Here is a tiny trained network, its code and every weight. The questions are about switching its units off for an input and a target symbol, where a switched-off unit gives its printed mean instead of its output.

import numpy as np


def w(rows, s, z=0):
    codes = np.array(rows[::2]) - 128.0
    scale = np.full(codes.shape[1], s)
    scale[-1] = z or s
    return codes * scale


def f(y):
    return y / 2 * (1 + np.tanh(0.7978845608 * (y + 0.044715 * y**3)))


def softmax(a):
    e = np.exp(a - a.max(-1, keepdims=True))
    return e / e.sum(-1, keepdims=True)


def log_softmax(a):
    a = a - a.max(-1, keepdims=True)
    return a - np.log(np.exp(a).sum(-1, keepdims=True))


def net(x, mask):
    ids = ['ΓΠΦΩβζη'.index(c) for c in x.split()]
    T = len(ids)
    res = E[ids] + P[:T]
    u = 0
    for l in range(2):
        r = res
        for j in range(3):
            rows = slice(2 * j, 2 * j + 2)
            q, k, v = (r @ M[l][rows].T for M in (Q, K, V))
            z = softmax(np.where(np.tri(T) > 0, q @ k.T / 2**0.5, -1e9)) @ v
            o = O[l][rows]
            res = res + np.where(mask[u + j], z, o[:, -1]) @ o[:, :-1]
        u += 3
        y = f(res @ A[l][:, :-1].T + A[l][:, -1])
        res = res + np.where(mask[u : u + 4], y, B[l][:, -1]) @ B[l][:, :-1]
        u += 4
    return log_softmax(res[-1] @ U[:, :-1].T + U[:, -1])


Q, K, V, O, A, B = {}, {}, {}, {}, {}, {}
E = w([
[110,28,168,107,124,110,159,157,57,111],'Γ',
[218,77,145,246,79,131,83,125,98,148],'Π',
[195,120,194,177,94,102,220,86,122,174],'Φ',
[160,184,108,191,110,230,203,134,48,132],'Ω',
[137,76,124,211,28,124,173,46,137,37],'β',
[172,167,190,102,200,148,113,100,168,90],'ζ',
[163,189,122,143,42,63,127,86,57,127],'η',
],0.012)
P = w([
[116,106,153,104,136,122,73,111,137,136],'0',
[8,185,120,133,130,169,123,177,196,214],'1',
[146,104,117,93,165,120,79,94,120,125],'2',
[158,113,137,102,7,122,154,235,145,89],'3',
[42,194,120,183,204,103,169,133,193,186],'4',
[196,100,88,93,178,120,77,90,108,115],'5',
],0.013)
Q[0] = w([
[101,46,153,168,214,227,107,67,155,166],'0.h1',
[112,102,95,29,83,117,109,182,70,93],'0.h1',
[151,93,156,50,199,86,122,101,55,136],'0.h2',
[79,100,172,55,59,144,111,244,132,139],'0.h2',
[178,106,129,142,229,103,145,3,95,128],'0.h3',
[109,176,154,194,155,45,188,192,157,166],'0.h3',
],0.045)
K[0] = w([
[237,104,110,97,142,156,130,93,67,51],'0.h1',
[56,124,140,87,156,160,173,164,147,102],'0.h1',
[182,128,114,38,160,114,148,144,80,141],'0.h2',
[2,153,163,107,116,89,115,133,114,184],'0.h2',
[230,96,96,87,171,122,166,85,159,95],'0.h3',
[90,169,201,174,170,99,175,109,207,151],'0.h3',
],0.054)
V[0] = w([
[126,90,145,102,130,135,101,114,133,97],'0.h1',
[123,111,144,94,99,198,126,111,105,79],'0.h1',
[116,105,150,146,188,199,154,181,153,69],'0.h2',
[113,113,194,6,149,116,158,119,130,167],'0.h2',
[37,73,68,135,66,51,110,184,76,98],'0.h3',
[123,202,88,91,138,167,79,184,95,155],'0.h3',
],0.016)
O[0] = w([
[133,164,135,148,122,162,173,135,138,143,128],'0.h1',
[155,141,137,206,137,156,90,154,140,106,128],'0.h1',
[161,126,100,203,171,186,90,141,199,112,64],'0.h2',
[170,163,79,129,167,2,172,194,119,145,71],'0.h2',
[146,142,149,104,181,145,169,61,61,50,2],'0.h3',
[95,106,168,225,182,103,97,65,109,189,66],'0.h3',
],0.0069,0.0065)
A[0] = w([
[8,138,82,169,218,123,136,147,191,98,2],'0.n1',
[213,133,118,103,122,101,152,103,68,27,73],'0.n2',
[187,93,134,111,177,105,85,188,132,93,17],'0.n3',
[204,140,98,127,157,125,58,86,142,87,65],'0.n4',
],0.013,0.0053)
B[0] = w([
[86,132,197,16,137,207,154,140,16,106,183],'0.n1',
[137,98,156,151,246,170,126,255,138,188,255],'0.n2',
[77,104,69,222,66,121,221,120,141,97,163],'0.n3',
[72,97,134,109,105,78,174,141,156,107,148],'0.n4',
],0.0067,0.0098)
Q[1] = w([
[89,172,158,13,151,94,89,20,137,76],'1.h1',
[72,148,86,138,131,115,42,77,229,192],'1.h1',
[130,143,161,97,234,189,183,174,42,162],'1.h2',
[159,136,97,129,223,155,96,112,69,74],'1.h2',
[22,155,138,73,55,187,146,152,178,93],'1.h3',
[117,58,96,147,112,109,111,102,255,59],'1.h3',
],0.046)
K[1] = w([
[237,161,137,113,36,60,172,108,148,109],'1.h1',
[199,81,108,127,118,133,96,60,164,152],'1.h1',
[49,228,171,122,174,205,116,129,152,118],'1.h2',
[73,164,143,175,186,184,151,120,54,86],'1.h2',
[65,105,96,137,195,2,118,136,160,134],'1.h3',
[86,87,194,50,192,114,119,149,141,118],'1.h3',
],0.05)
V[1] = w([
[181,205,94,156,133,111,119,198,66,68],'1.h1',
[248,173,220,82,96,59,71,150,143,84],'1.h1',
[129,87,174,67,141,46,2,212,83,88],'1.h2',
[149,13,127,92,96,149,136,108,49,92],'1.h2',
[120,137,98,151,135,127,103,165,150,134],'1.h3',
[209,96,163,222,113,175,179,84,92,102],'1.h3',
],0.0039)
O[1] = w([
[120,131,102,85,130,141,119,82,114,160,106],'1.h1',
[88,108,122,67,144,60,52,87,252,82,3],'1.h1',
[197,141,181,141,122,85,58,108,52,93,155],'1.h2',
[126,45,98,89,139,179,136,156,61,136,135],'1.h2',
[106,101,122,106,116,77,153,95,145,124,151],'1.h3',
[111,102,108,84,175,71,89,91,184,139,108],'1.h3',
],0.0024,0.0042)
A[1] = w([
[231,124,98,54,143,31,201,217,133,57,2],'1.n1',
[206,87,172,36,27,168,41,59,58,62,16],'1.n2',
[231,81,168,141,203,5,45,217,152,110,96],'1.n3',
[1,240,110,110,155,102,57,62,100,202,20],'1.n4',
],0.009,0.0082)
B[1] = w([
[217,153,88,155,114,172,82,46,102,123,245],'1.n1',
[30,157,121,106,108,192,164,140,163,27,170],'1.n2',
[66,133,90,84,133,161,166,107,141,124,254],'1.n3',
[254,122,74,121,115,160,159,140,151,104,181],'1.n4',
],0.0091,0.0093)
U = w([
[119,150,36,154,163,183,171,83,104,126,2],'Γ',
[86,135,88,102,114,131,124,65,125,52,97],'Π',
[195,115,50,79,82,78,87,75,94,70,161],'Φ',
[117,105,120,188,182,115,3,28,122,122,190],'Ω',
[199,91,121,65,166,134,74,196,162,59,97],'β',
[89,162,58,135,141,64,165,151,185,132,148],'ζ',
[86,106,117,82,179,62,118,81,48,111,200],'η',
],0.0051,0.0081)

Each question gives the input, a string of symbols that net reads in full, and the target symbol t.
The units are the heads (2 rows each of Q, K, V and O) and the neurons (one row each of A and B). Each row of codes is followed by its name. A weight is (code - 128) times the scale printed after its matrix; where a second scale follows, it is the last column's (O, A, B and U).
mask holds one flag per unit, layer by layer, with each layer's heads first. A switched-off unit (its flag False) gives its mean, the last column of its rows in O or B, instead of its output. The means were averaged over made-up inputs and are rounded, as every weight is.
A unit's drop is (log p(t) with every unit on - log p(t) with that unit switched off) / (log p(t) with every unit on - log p(t) with every unit switched off).
The circuit of an input: a set's keep is (log p(t) with only the set's units on - log p(t) with every unit switched off) / (log p(t) with every unit on - log p(t) with every unit switched off). Starting from the 12 units with the biggest drops (on a tie, the unit counted first), units are removed one at a time, each time the one whose removal leaves the highest keep (on an exact tie, the one counted first), for as long as the keep stays at least 0.8.
units of the circuit, in order: the units of the circuit, biggest drop first
unit that matters most: the unit with the biggest drop
k most important neurons: the k neurons with the biggest drops, biggest first
top k neurons in layer l: the k neurons of layer l with the biggest drops, biggest first
which heads matter: for each layer, one digit per head in row order, 1 if its drop is at least 0.15 and else 0, layers parted by /
drop when u is switched off: that unit's drop, to one decimal
input Φ Π Φ Γ, target Π: units of the circuit, in order : (0.h2, 1.n2, 0.n2)
input Φ Γ η Φ β η, target η: units of the circuit, in order : (0.n2, 0.h2, 0.h3)
input Γ Π β Ω, target Π: units of the circuit, in order : (0.h2, 0.n2, 1.n2)
input Φ η ζ ζ, target η: unit that matters most : 0.h3
input η ζ Φ η, target ζ: which heads matter : 011 / 000
input β Ω Ω Φ, target Ω: units of the circuit, in order : (0.h3, 0.h2)
input η Γ Π Φ Φ Φ, target Φ: units of the circuit, in order : (0.h3, 0.h2, 1.n1)
input Γ η ζ β β, target Π: units of the circuit, in order : (0.h2, 0.h3)
input ζ Φ Ω ζ Π, target Ω: which heads matter : 010 / 000
input Π Ω Π Φ η, target Φ: units of the circuit, in order : (1.n4, 0.n2, 0.h1)
input Ω η ζ ζ ζ, target β: top 2 neurons in layer 1 : (1.n4, 1.n3)
input η Π Ω Φ β, target Π: units of the circuit, in order : (0.h2, 0.n2, 0.h3)
input β Γ Φ Ω, target Γ: 2 most important neurons : (0.n2, 1.n3)
input Φ Γ ζ Φ, target Γ: 3 most important neurons : (0.n2, 1.n3, 1.n1)
input Φ Ω ζ, target ζ: units of the circuit, in order : (0.h3, 0.h2, 0.n3)
input Φ β Ω η, target β: units of the circuit, in order : (0.h3, 0.n2)
input Π Γ Φ ζ, target Γ: top 2 neurons in layer 1 : (1.n1, 1.n3)
input Ω η ζ Π, target η: units of the circuit, in order : (0.h3, 0.h2, 1.n1)
input η Ω Φ Π, target Ω: units of the circuit, in order : (0.h3)
input Γ Φ Φ Ω, target Φ: 2 most important neurons : (1.n1, 0.n2)
input Φ ζ Ω η η, target Φ: 3 most important neurons : (1.n4, 0.n2, 0.n1)
input Γ β Γ Ω, target β: 2 most important neurons : (0.n2, 1.n3)
input ζ Π Ω Φ, target Π: units of the circuit, in order : (0.h2, 0.n2, 1.n2)
input ζ η β, target β: drop when 0.h2 is switched off : 0.2
input Γ ζ Φ Φ, target ζ: drop when 0.h3 is switched off : 1.3
input β Φ β Γ, target Φ: drop when 0.h3 is switched off : 0.1
input η Γ η, target η: drop when 0.h3 is switched off : 0.3
input β Ω β Ω ζ, target β: top 3 neurons in layer 1 : (1.n4, 1.n3, 1.n1)
input η Φ ζ ζ, target Φ: top neuron in layer 0 : (0.n2)
